Below are the code and all the weights of a small trained network. Each question names an input and a class and asks about switching units off, where a switched-off unit gives its printed mean instead of its output.

import numpy as np


def w(rows, s, z=0):
    codes = np.array(rows[::2]) - 128.0
    scale = np.full(codes.shape[1], s)
    scale[-1] = z or s
    return codes * scale


def f(y):
    return y / 2 * (1 + np.tanh(0.7978845608 * (y + 0.044715 * y**3)))


def log_softmax(a):
    a = a - a.max(-1, keepdims=True)
    return a - np.log(np.exp(a).sum(-1, keepdims=True))


def net(x, mask):
    res = np.array(x, float).reshape(1, 6) / 4 @ E
    y = f(res @ A[0][:, :-1].T + A[0][:, -1])
    res = res + np.where(mask, y, B[0][:, -1]) @ B[0][:, :-1]
    return log_softmax(res[-1] @ U[:, :-1].T + U[:, -1])


A, B = {}, {}
E = w([
[28,141,92,187],'x0',
[133,121,209,79],'x1',
[27,71,250,131],'x2',
[144,254,142,74],'x3',
[107,127,18,89],'x4',
[76,204,153,253],'x5',
],0.008)
A[0] = w([
[161,146,166,153,253],'N0',
[144,151,227,165,241],'N1',
[85,131,196,55,205],'N2',
[191,20,169,120,236],'N3',
[201,173,120,75,110],'N4',
[110,142,188,147,153],'N5',
[64,111,68,149,106],'N6',
[133,199,10,182,206],'N7',
[78,160,140,150,135],'N8',
[56,142,159,94,141],'N9',
[80,160,195,122,171],'N10',
[237,117,182,205,228],'N11',
[229,231,119,8,121],'N12',
[143,223,140,77,224],'N13',
[105,44,167,131,129],'N14',
[134,65,106,48,75],'N15',
[100,133,177,174,81],'N16',
],0.012,0.0045)
B[0] = w([
[126,157,209,115,171],'N0',
[112,175,144,115,204],'N1',
[79,159,100,92,192],'N2',
[81,124,169,80,210],'N3',
[218,185,113,105,187],'N4',
[102,190,135,124,168],'N5',
[105,80,99,167,172],'N6',
[159,74,113,149,247],'N7',
[137,141,99,158,160],'N8',
[111,182,72,101,161],'N9',
[115,211,136,133,180],'N10',
[131,102,253,144,191],'N11',
[198,149,111,88,243],'N12',
[202,167,132,156,200],'N13',
[65,141,118,106,181],'N14',
[114,79,134,64,175],'N15',
[106,126,115,166,164],'N16',
],0.011,0.014)
U = w([
[70,215,101,179,50],'0',
[116,143,205,131,211],'1',
[199,164,109,134,98],'2',
[89,90,123,42,109],'3',
[91,75,24,246,173],'4',
[134,172,194,200,2],'5',
[89,150,198,146,118],'6',
[119,206,101,122,222],'7',
],0.012,0.0072)

Each question gives the input, the list of numbers given to net, and the class t.
The units are the neurons (one row each of A and B). Each row of codes is followed by its name. A weight is (code - 128) times the scale printed after its matrix; where a second scale follows, it is the last column's (A, B and U).
mask holds one flag per neuron, in row order. A switched-off neuron (its flag False) gives its mean, the last column of its row in B, instead of its output. The means were averaged over made-up inputs and are rounded, as every weight is.
A unit's drop is (log p(t) with every unit on - log p(t) with that unit switched off) / (log p(t) with every unit on - log p(t) with every unit switched off).
The circuit of an input: a set's keep is (log p(t) with only the set's units on - log p(t) with every unit switched off) / (log p(t) with every unit on - log p(t) with every unit switched off). Starting from the 12 units with the biggest drops (on a tie, the unit counted first), units are removed one at a time, each time the one whose removal leaves the highest keep (on an exact tie, the one counted first), for as long as the keep stays at least 0.8.
units of the circuit, in order: the units of the circuit, biggest drop first
unit that matters most: the unit with the biggest drop
k most important neurons: the k neurons with the biggest drops, biggest first
drop when u is switched off: that unit's drop, to one decimal
input [6,-1,-8,7,-8,5], class 2: units of the circuit, in order	(N7)
input [-8,-8,7,8,-4,3], class 5: units of the circuit, in order	(N11, N13, N3)
input [-4,7,3,0,-8,-8], class 3: 2 most important neurons	(N2, N15)
input [-3,-4,-2,-3,1,-1], class 3: units of the circuit, in order	(N13, N10)
input [4,8,-3,7,-4,7], class 0: 2 most important neurons	(N10, N5)
input [-6,5,8,-3,-6,-5], class 3: 3 most important neurons	(N2, N15, N3)
input [6,-4,8,-5,0,3], class 0: 2 most important neurons	(N7, N10)
input [7,-2,2,-5,-4,0], class 0: 4 most important neurons	(N7, N14, N5, N15)
input [-6,-3,3,3,8,-3], class 2: 3 most important neurons	(N12, N4, N14)
input [-7,2,-5,-5,2,-2], class 3: 2 most important neurons	(N3, N15)
input [-2,-8,-8,-7,-5,7], class 4: 2 most important neurons	(N7, N3)
input [-3,-5,-4,-3,-8,0], class 1: drop when N11 is switched off	0.1
input [-1,2,-8,-1,6,6], class 2: drop when N10 is switched off	-0.1
input [-8,5,-4,-7,-3,-2], class 1: unit that matters most	N11
input [0,-3,8,1,8,7], class 4: drop when N9 is switched off	-0.1
